Here is a tiny trained network, its code and every weight. The questions are about switching its units off for an input and a target symbol, where a switched-off unit gives its printed mean instead of its output.

import numpy as np


def w(rows, s, z=0):
    codes = np.array(rows[::2]) - 128.0
    scale = np.full(codes.shape[1], s)
    scale[-1] = z or s
    return codes * scale


def norm(h):
    return h / np.sqrt((h * h).mean(-1, keepdims=True) + 1e-5)


def f(y):
    return np.maximum(y, 0)


def softmax(a):
    e = np.exp(a - a.max(-1, keepdims=True))
    return e / e.sum(-1, keepdims=True)


def log_softmax(a):
    a = a - a.max(-1, keepdims=True)
    return a - np.log(np.exp(a).sum(-1, keepdims=True))


def net(x, mask):
    ids = ['ΠΦΩλστψ'.index(c) for c in x.split()]
    T = len(ids)
    res = E[ids] + P[:T]
    u = 0
    for l in range(2):
        q, k, v = (norm(res) @ M[l].T for M in (Q, K, V))
        z = softmax(np.where(np.tri(T) > 0, q @ k.T / 3**0.5, -1e9)) @ v
        res = res + np.where(mask[u], z, O[l][:, -1]) @ O[l][:, :-1]
        u += 1
        y = f(norm(res) @ A[l][:, :-1].T + A[l][:, -1])
        res = res + np.where(mask[u : u + 16], y, B[l][:, -1]) @ B[l][:, :-1]
        u += 16
    return log_softmax(norm(res)[-1] @ U[:, :-1].T + U[:, -1])


Q, K, V, O, A, B = {}, {}, {}, {}, {}, {}
E = w([
[149,169,64,110,73],'Π',
[148,180,22,128,250],'Φ',
[145,192,200,193,91],'Ω',
[164,49,88,144,123],'λ',
[87,98,115,83,89],'σ',
[113,151,83,88,87],'τ',
[105,104,134,212,118],'ψ',
],0.021)
P = w([
[154,230,97,183,68],'0',
[148,104,2,165,69],'1',
[153,102,21,164,80],'2',
[164,116,55,148,65],'3',
[157,106,63,144,83],'4',
[154,107,84,140,87],'5',
[161,116,98,133,90],'6',
[178,130,101,134,97],'7',
[176,127,124,134,110],'8',
[178,120,146,117,111],'9',
[191,146,151,121,117],'10',
[201,147,172,130,130],'11',
[216,152,150,117,125],'12',
[227,162,141,116,130],'13',
],0.0097)
Q[0] = w([
[204,105,130,119,183],'L0H0',
[87,91,141,68,245],'L0H0',
[113,144,148,144,65],'L0H0',
],0.012)
K[0] = w([
[81,190,113,137,123],'L0H0',
[64,173,27,181,16],'L0H0',
[255,18,107,66,240],'L0H0',
],0.0088)
V[0] = w([
[2,183,139,134,196],'L0H0',
[156,25,176,183,116],'L0H0',
[227,118,39,158,165],'L0H0',
],0.0093)
O[0] = w([
[18,178,139,251,143,55],'L0H0',
[234,71,116,254,104,105],'L0H0',
[246,122,118,76,160,255],'L0H0',
],0.0068,0.0088)
A[0] = w([
[97,151,152,83,66,129],'L0N0',
[127,94,108,163,8,83],'L0N1',
[52,120,164,131,75,58],'L0N2',
[106,60,117,87,117,133],'L0N3',
[154,50,166,190,154,252],'L0N4',
[222,185,79,116,111,170],'L0N5',
[188,204,68,161,107,159],'L0N6',
[76,145,138,172,142,156],'L0N7',
[40,79,105,43,104,42],'L0N8',
[135,185,192,123,114,74],'L0N9',
[61,101,142,133,51,103],'L0N10',
[76,95,145,156,119,41],'L0N11',
[101,128,159,143,101,133],'L0N12',
[147,129,187,57,110,66],'L0N13',
[117,48,94,105,157,164],'L0N14',
[137,118,197,98,184,102],'L0N15',
],0.012,0.0029)
B[0] = w([
[103,141,157,130,174,147],'L0N0',
[106,145,159,133,100,163],'L0N1',
[152,171,89,155,120,130],'L0N2',
[237,186,124,140,113,150],'L0N3',
[187,165,100,1,77,168],'L0N4',
[99,62,190,155,136,252],'L0N5',
[138,99,172,51,152,212],'L0N6',
[218,179,161,113,195,131],'L0N7',
[170,188,156,164,61,146],'L0N8',
[125,58,73,135,129,140],'L0N9',
[162,152,112,119,170,134],'L0N10',
[159,148,122,129,151,129],'L0N11',
[157,131,213,185,149,130],'L0N12',
[138,113,107,141,141,152],'L0N13',
[163,139,198,82,111,161],'L0N14',
[162,139,147,120,149,133],'L0N15',
],0.0071,0.015)
Q[1] = w([
[213,176,149,61,92],'L1H0',
[62,151,101,172,1],'L1H0',
[54,76,151,77,57],'L1H0',
],0.0081)
K[1] = w([
[139,249,175,141,254],'L1H0',
[145,3,79,91,114],'L1H0',
[188,67,99,142,175],'L1H0',
],0.009)
V[1] = w([
[251,47,101,30,162],'L1H0',
[145,172,129,173,239],'L1H0',
[197,37,124,254,80],'L1H0',
],0.0084)
O[1] = w([
[132,35,198,202,193,221],'L1H0',
[103,220,91,212,250,173],'L1H0',
[126,134,62,187,77,3],'L1H0',
],0.015,0.006)
A[1] = w([
[111,127,80,180,221,206],'L1N0',
[154,57,107,124,46,71],'L1N1',
[121,25,4,99,146,79],'L1N2',
[164,125,37,78,162,114],'L1N3',
[151,75,158,143,92,84],'L1N4',
[76,112,117,151,107,31],'L1N5',
[199,153,159,153,162,86],'L1N6',
[144,184,183,59,148,254],'L1N7',
[101,55,95,222,123,159],'L1N8',
[73,102,115,208,194,111],'L1N9',
[128,168,117,145,195,138],'L1N10',
[141,139,191,114,102,146],'L1N11',
[170,31,114,89,241,220],'L1N12',
[183,94,174,154,147,68],'L1N13',
[97,195,63,212,91,184],'L1N14',
[114,116,17,215,64,143],'L1N15',
],0.011,0.0045)
B[1] = w([
[135,112,135,188,81,159],'L1N0',
[97,113,145,100,107,149],'L1N1',
[79,185,246,145,115,139],'L1N2',
[170,159,145,149,164,155],'L1N3',
[56,172,117,125,103,151],'L1N4',
[147,150,120,121,127,128],'L1N5',
[107,136,154,107,138,168],'L1N6',
[104,138,61,142,142,210],'L1N7',
[118,113,117,155,220,139],'L1N8',
[99,112,108,152,152,140],'L1N9',
[142,127,130,115,97,151],'L1N10',
[94,167,87,134,148,162],'L1N11',
[150,197,165,164,102,249],'L1N12',
[111,159,133,118,107,174],'L1N13',
[117,79,126,135,96,136],'L1N14',
[95,70,133,147,147,136],'L1N15',
],0.013,0.017)
U = w([
[99,110,168,48,183,111],'Π',
[111,174,116,171,247,107],'Φ',
[119,152,112,218,65,100],'Ω',
[230,73,156,106,153,113],'λ',
[131,168,70,155,99,116],'σ',
[96,137,107,69,165,141],'τ',
[148,53,91,168,155,254],'ψ',
],0.013,0.0064)

Each question gives the input, a string of symbols that net reads in full, and the target symbol t.
The units are the heads (3 rows each of Q, K, V and O) and the neurons (one row each of A and B). Each row of codes is followed by its name. A weight is (code - 128) times the scale printed after its matrix; where a second scale follows, it is the last column's (O, A, B and U).
mask holds one flag per unit, layer by layer, with each layer's heads first. A switched-off unit (its flag False) gives its mean, the last column of its rows in O or B, instead of its output. The means were averaged over made-up inputs and are rounded, as every weight is.
A unit's drop is (log p(t) with every unit on - log p(t) with that unit switched off) / (log p(t) with every unit on - log p(t) with every unit switched off).
The circuit of an input: a set's keep is (log p(t) with only the set's units on - log p(t) with every unit switched off) / (log p(t) with every unit on - log p(t) with every unit switched off). Starting from the 12 units with the biggest drops (on a tie, the unit counted first), units are removed one at a time, each time the one whose removal leaves the highest keep (on an exact tie, the one counted first), for as long as the keep stays at least 0.8.
circuit, biggest first: the units of the circuit, biggest drop first
top k neurons: the k neurons with the biggest drops, biggest first
k most important neurons of layer l: the k neurons of layer l with the biggest drops, biggest first
drop when u is switched off: that unit's drop, to one decimal
input ψ ψ ψ ψ, target ψ: top 2 neurons	[L1N12; L1N15]
input Φ Φ Π Ω, target Φ: circuit, biggest first	[L0H0; L1H0]
input λ ψ λ ψ, target ψ: circuit, biggest first	[L1H0]
input λ λ ψ, target λ: top 2 neurons	[L0N4; L1N7]
input ψ Φ τ, target Ω: circuit, biggest first	[L1H0; L0H0; L1N0]
input ψ τ Π, target Π: top 3 neurons	[L0N4; L1N2; L1N12]
input ψ ψ ψ τ Π Ω Π τ τ λ σ Φ, target Ω: circuit, biggest first	[L1H0; L0H0; L1N0]
input Ω ψ ψ Φ σ, target σ: circuit, biggest first	[L0N3; L0H0; L0N5; L1H0]
input τ Π ψ Φ Π Π, target Π: circuit, biggest first	[L0H0; L1H0]
input τ ψ Φ Ω, target Π: circuit, biggest first	[L0H0; L1H0; L0N6; L0N0]
input λ Ω σ Ω Ω σ τ τ, target ψ: circuit, biggest first	[L1H0; L0H0]
input Ω Π Ω ψ ψ Π τ, target σ: circuit, biggest first	[L0H0; L1H0]
input Ω λ Φ, target σ: circuit, biggest first	[L1H0; L0H0]
input ψ Ω ψ σ Π Ω τ Π ψ Ω λ, target Ω: 2 most important neurons of layer 1	[L1N4; L1N2]
input λ Ω Ω λ ψ λ Φ, target ψ: circuit, biggest first	[L1H0; L0H0]
input Φ ψ ψ σ, target Φ: circuit, biggest first	[L1H0]
input Ω σ Π τ Π Π Π Ω Π ψ, target σ: 3 most important neurons of layer 0	[L0N4; L0N5; L0N7]
input τ Φ Π λ σ σ τ σ ψ Π ψ ψ, target Π: 2 most important neurons of layer 0	[L0N4; L0N0]
input ψ Π ψ λ τ λ Ω Φ τ τ τ τ ψ Π, target Ω: 2 most important neurons of layer 1	[L1N12; L1N4]
input Π Φ ψ σ ψ Φ Ω Π Π, target Φ: 2 most important neurons of layer 0	[L0N4; L0N14]
input λ ψ Φ Ω, target ψ: top neuron	[L0N9]
input ψ Π Π λ σ ψ τ, target Ω: 2 most important neurons of layer 1	[L1N2; L1N4]
input Π σ Φ Ω ψ Π τ λ ψ σ τ ψ Φ, target λ: 2 most important neurons of layer 0	[L0N9; L0N8]
input σ Π Π Φ λ Φ τ σ τ Ω, target τ: 2 most important neurons of layer 1	[L1N12; L1N7]
input Ω ψ τ ψ λ τ σ ψ Ω ψ ψ, target σ: drop when L0N4 is switched off	0.7
input ψ ψ Π Φ Ω τ Π Π, target Ω: drop when L0N4 is switched off	0.4
input Ω ψ Φ Φ λ Π λ τ Π Π σ Ω, target σ: drop when L0N9 is switched off	0.1
